Here is a tiny trained network, its code and every weight. The questions are about switching its units off for an input and a target symbol, where a switched-off unit gives its printed mean instead of its output.

import numpy as np


def w(rows, s, z=0):
    codes = np.array(rows[::2]) - 128.0
    scale = np.full(codes.shape[1], s)
    scale[-1] = z or s
    return codes * scale


def norm(h):
    return h / np.sqrt((h * h).mean(-1, keepdims=True) + 1e-5)


def f(y):
    return np.maximum(y, 0)


def softmax(a):
    e = np.exp(a - a.max(-1, keepdims=True))
    return e / e.sum(-1, keepdims=True)


def log_softmax(a):
    a = a - a.max(-1, keepdims=True)
    return a - np.log(np.exp(a).sum(-1, keepdims=True))


def net(x, mask):
    ids = ['Λεζμτφψ'.index(c) for c in x.split()]
    T = len(ids)
    res = E[ids] + P[:T]
    q, k, v = (norm(res) @ M[0].T for M in (Q, K, V))
    z = softmax(np.where(np.tri(T) > 0, q @ k.T / 2**0.5, -1e9)) @ v
    res = res + np.where(mask[0], z, O[0][:, -1]) @ O[0][:, :-1]
    y = f(norm(res) @ A[0][:, :-1].T + A[0][:, -1])
    res = res + np.where(mask[1:13], y, B[0][:, -1]) @ B[0][:, :-1]
    return log_softmax(norm(res)[-1] @ U[:, :-1].T + U[:, -1])


Q, K, V, O, A, B = {}, {}, {}, {}, {}, {}
E = w([
[144,111,157],'Λ',
[253,184,94],'ε',
[149,120,150],'ζ',
[80,139,187],'μ',
[145,120,137],'τ',
[147,118,156],'φ',
[137,108,141],'ψ',
],0.026)
P = w([
[42,223,55],'0',
[139,92,254],'1',
[139,79,247],'2',
[153,85,238],'3',
[146,87,239],'4',
[145,86,229],'5',
[143,89,217],'6',
],0.0054)
Q[0] = w([
[87,109,181],'H1',
[55,254,97],'H1',
],0.034)
K[0] = w([
[39,136,122],'H1',
[147,2,175],'H1',
],0.033)
V[0] = w([
[185,47,249],'H1',
[139,238,154],'H1',
],0.022)
O[0] = w([
[52,87,2,69],'H1',
[203,174,107,247],'H1',
],0.016,0.013)
A[0] = w([
[130,153,139,100],'N1',
[2,239,180,197],'N2',
[120,96,162,97],'N3',
[120,174,163,123],'N4',
[147,159,136,110],'N5',
[145,127,128,158],'N6',
[96,144,116,1],'N7',
[110,163,91,112],'N8',
[158,85,108,95],'N9',
[106,144,103,77],'N10',
[175,70,95,132],'N11',
[109,93,162,136],'N12',
],0.03,0.0028)
B[0] = w([
[120,111,113,190],'N1',
[75,123,253,222],'N2',
[102,155,113,153],'N3',
[94,141,126,254],'N4',
[110,93,100,242],'N5',
[127,99,132,181],'N6',
[143,98,113,149],'N7',
[136,119,176,174],'N8',
[119,124,139,150],'N9',
[121,162,141,160],'N10',
[115,159,124,175],'N11',
[73,112,143,146],'N12',
],0.056,0.0091)
U = w([
[30,199,38,57],'Λ',
[208,11,159,49],'ε',
[208,142,57,254],'ζ',
[79,43,50,132],'μ',
[254,145,200,90],'τ',
[130,240,102,151],'φ',
[64,126,201,136],'ψ',
],0.017,0.0063)

Each question gives the input, a string of symbols that net reads in full, and the target symbol t.
The units are the heads (2 rows each of Q, K, V and O) and the neurons (one row each of A and B). Each row of codes is followed by its name. A weight is (code - 128) times the scale printed after its matrix; where a second scale follows, it is the last column's (O, A, B and U).
mask holds one flag per unit, heads first, then neurons. A switched-off unit (its flag False) gives its mean, the last column of its rows in O or B, instead of its output. The means were averaged over made-up inputs and are rounded, as every weight is.
A unit's drop is (log p(t) with every unit on - log p(t) with that unit switched off) / (log p(t) with every unit on - log p(t) with every unit switched off).
The circuit of an input: a set's keep is (log p(t) with only the set's units on - log p(t) with every unit switched off) / (log p(t) with every unit on - log p(t) with every unit switched off). Starting from the 12 units with the biggest drops (on a tie, the unit counted first), units are removed one at a time, each time the one whose removal leaves the highest keep (on an exact tie, the one counted first), for as long as the keep stays at least 0.8.
circuit, biggest first: the units of the circuit, biggest drop first
most important unit: the unit with the biggest drop
k most important neurons: the k neurons with the biggest drops, biggest first
drop when u is switched off: that unit's drop, to one decimal
input Λ ψ μ φ, target Λ: circuit, biggest first	[H1, N11]
input Λ μ Λ Λ, target Λ: most important unit	H1
input φ μ μ Λ, target φ: 2 most important neurons	[N11, N2]
input Λ φ ε ψ Λ, target Λ: circuit, biggest first	[N11, H1, N2]
input Λ φ ψ ψ, target Λ: 2 most important neurons	[N2, N11]
input Λ μ ζ, target Λ: 2 most important neurons	[N2, N11]
input ζ μ Λ μ ε φ, target ζ: 2 most important neurons	[N2, N4]
input Λ ε ψ τ, target Λ: 2 most important neurons	[N11, N2]
input μ μ μ μ μ ζ ε, target ζ: 2 most important neurons	[N2, N4]
input Λ τ ζ, target Λ: drop when N2 is switched off	0.5
input φ μ ε τ φ Λ τ, target φ: drop when N11 is switched off	0.9
input ζ Λ μ φ, target ζ: drop when N2 is switched off	0.9
